Here is a tiny trained network, its code and every weight. The questions are about switching its units off for an input and a class, where a switched-off unit gives its printed mean instead of its output.

import numpy as np


def w(rows, s, z=0):
    codes = np.array(rows[::2]) - 128.0
    scale = np.full(codes.shape[1], s)
    scale[-1] = z or s
    return codes * scale


def f(y):
    return np.maximum(y, 0)


def log_softmax(a):
    a = a - a.max(-1, keepdims=True)
    return a - np.log(np.exp(a).sum(-1, keepdims=True))


def net(x, mask):
    res = np.array(x, float).reshape(1, 2) / 4 @ E
    y = f(res @ A[0][:, :-1].T + A[0][:, -1])
    res = res + np.where(mask, y, B[0][:, -1]) @ B[0][:, :-1]
    return log_softmax(res[-1] @ U[:, :-1].T + U[:, -1])


A, B = {}, {}
E = w([
[115,107,151,254,214],'x0',
[213,247,46,181,78],'x1',
],0.0068)
A[0] = w([
[118,120,122,135,116,107],'N0',
[137,153,108,171,76,82],'N1',
[155,205,123,146,122,114],'N2',
[140,110,122,217,171,57],'N3',
[108,72,136,117,124,109],'N4',
[126,121,134,161,136,243],'N5',
[132,115,140,138,107,253],'N6',
[109,70,144,119,124,77],'N7',
[139,165,117,153,136,71],'N8',
[122,120,119,108,109,97],'N9',
[148,131,153,129,125,114],'N10',
[117,193,100,138,117,121],'N11',
[126,130,113,112,148,251],'N12',
[158,229,99,148,116,89],'N13',
[95,135,149,216,151,101],'N14',
[126,65,149,105,135,76],'N15',
[134,172,135,4,90,123],'N16',
[132,132,124,100,116,223],'N17',
[125,140,145,122,126,252],'N18',
[126,92,170,92,147,135],'N19',
[141,138,104,143,90,72],'N20',
[125,118,163,216,167,120],'N21',
[120,109,88,112,118,128],'N22',
[136,156,122,20,91,43],'N23',
[110,92,150,84,169,104],'N24',
[78,61,154,85,156,82],'N25',
],0.017,0.0068)
B[0] = w([
[140,127,122,126,131,128],'N0',
[161,139,174,85,118,166],'N1',
[160,154,196,123,116,187],'N2',
[84,10,162,100,93,180],'N3',
[154,145,166,121,121,173],'N4',
[129,188,23,178,116,189],'N5',
[152,193,45,194,91,199],'N6',
[168,126,173,84,137,168],'N7',
[156,117,168,68,105,148],'N8',
[109,97,146,143,144,144],'N9',
[124,135,129,146,111,128],'N10',
[163,145,172,138,119,177],'N11',
[146,202,44,185,118,199],'N12',
[170,164,225,104,108,209],'N13',
[99,33,129,115,122,184],'N14',
[174,131,166,77,104,173],'N15',
[88,5,103,119,116,247],'N16',
[125,163,49,184,124,194],'N17',
[139,209,44,202,143,200],'N18',
[156,157,172,148,121,190],'N19',
[164,117,169,102,92,151],'N20',
[86,30,127,116,103,197],'N21',
[103,121,134,145,110,148],'N22',
[62,4,161,88,112,210],'N23',
[158,153,177,112,113,186],'N24',
[162,162,224,109,100,213],'N25',
],0.035,0.012)
U = w([
[212,216,240,137,112,151],'0',
[7,4,90,156,117,121],'1',
[113,246,2,222,142,253],'2',
[26,210,157,135,179,78],'3',
[145,171,123,102,218,79],'4',
],0.0077,0.0044)

Each question gives the input, the list of numbers given to net, and the class t.
The units are the neurons (one row each of A and B). Each row of codes is followed by its name. A weight is (code - 128) times the scale printed after its matrix; where a second scale follows, it is the last column's (A, B and U).
mask holds one flag per neuron, in row order. A switched-off neuron (its flag False) gives its mean, the last column of its row in B, instead of its output. The means were averaged over made-up inputs and are rounded, as every weight is.
A unit's drop is (log p(t) with every unit on - log p(t) with that unit switched off) / (log p(t) with every unit on - log p(t) with every unit switched off).
The circuit of an input: a set's keep is (log p(t) with only the set's units on - log p(t) with every unit switched off) / (log p(t) with every unit on - log p(t) with every unit switched off). Starting from the 12 units with the biggest drops (on a tie, the unit counted first), units are removed one at a time, each time the one whose removal leaves the highest keep (on an exact tie, the one counted first), for as long as the keep stays at least 0.8.
circuit, biggest first: the units of the circuit, biggest drop first
most important unit: the unit with the biggest drop
top k neurons: the k neurons with the biggest drops, biggest first
drop of u: that unit's drop, to one decimal
input [-7,-5], class 1: most important unit : N16
input [8,6], class 1: top 2 neurons : [N3, N21]
input [3,-3], class 2: circuit, biggest first : [N23, N13]
input [3,-1], class 2: top 2 neurons : [N16, N23]
input [-5,-4], class 1: top 2 neurons : [N16, N23]
input [8,7], class 1: top 2 neurons : [N3, N21]
input [6,-6], class 0: top 3 neurons : [N16, N25, N23]
input [-8,7], class 1: top 3 neurons : [N16, N23, N25]
input [3,3], class 2: top 4 neurons : [N16, N23, N25, N5]
input [2,-3], class 2: drop of N13 : 0.2
input [3,-2], class 2: drop of N16 : 0.6
input [2,3], class 2: drop of N25 : 0.4
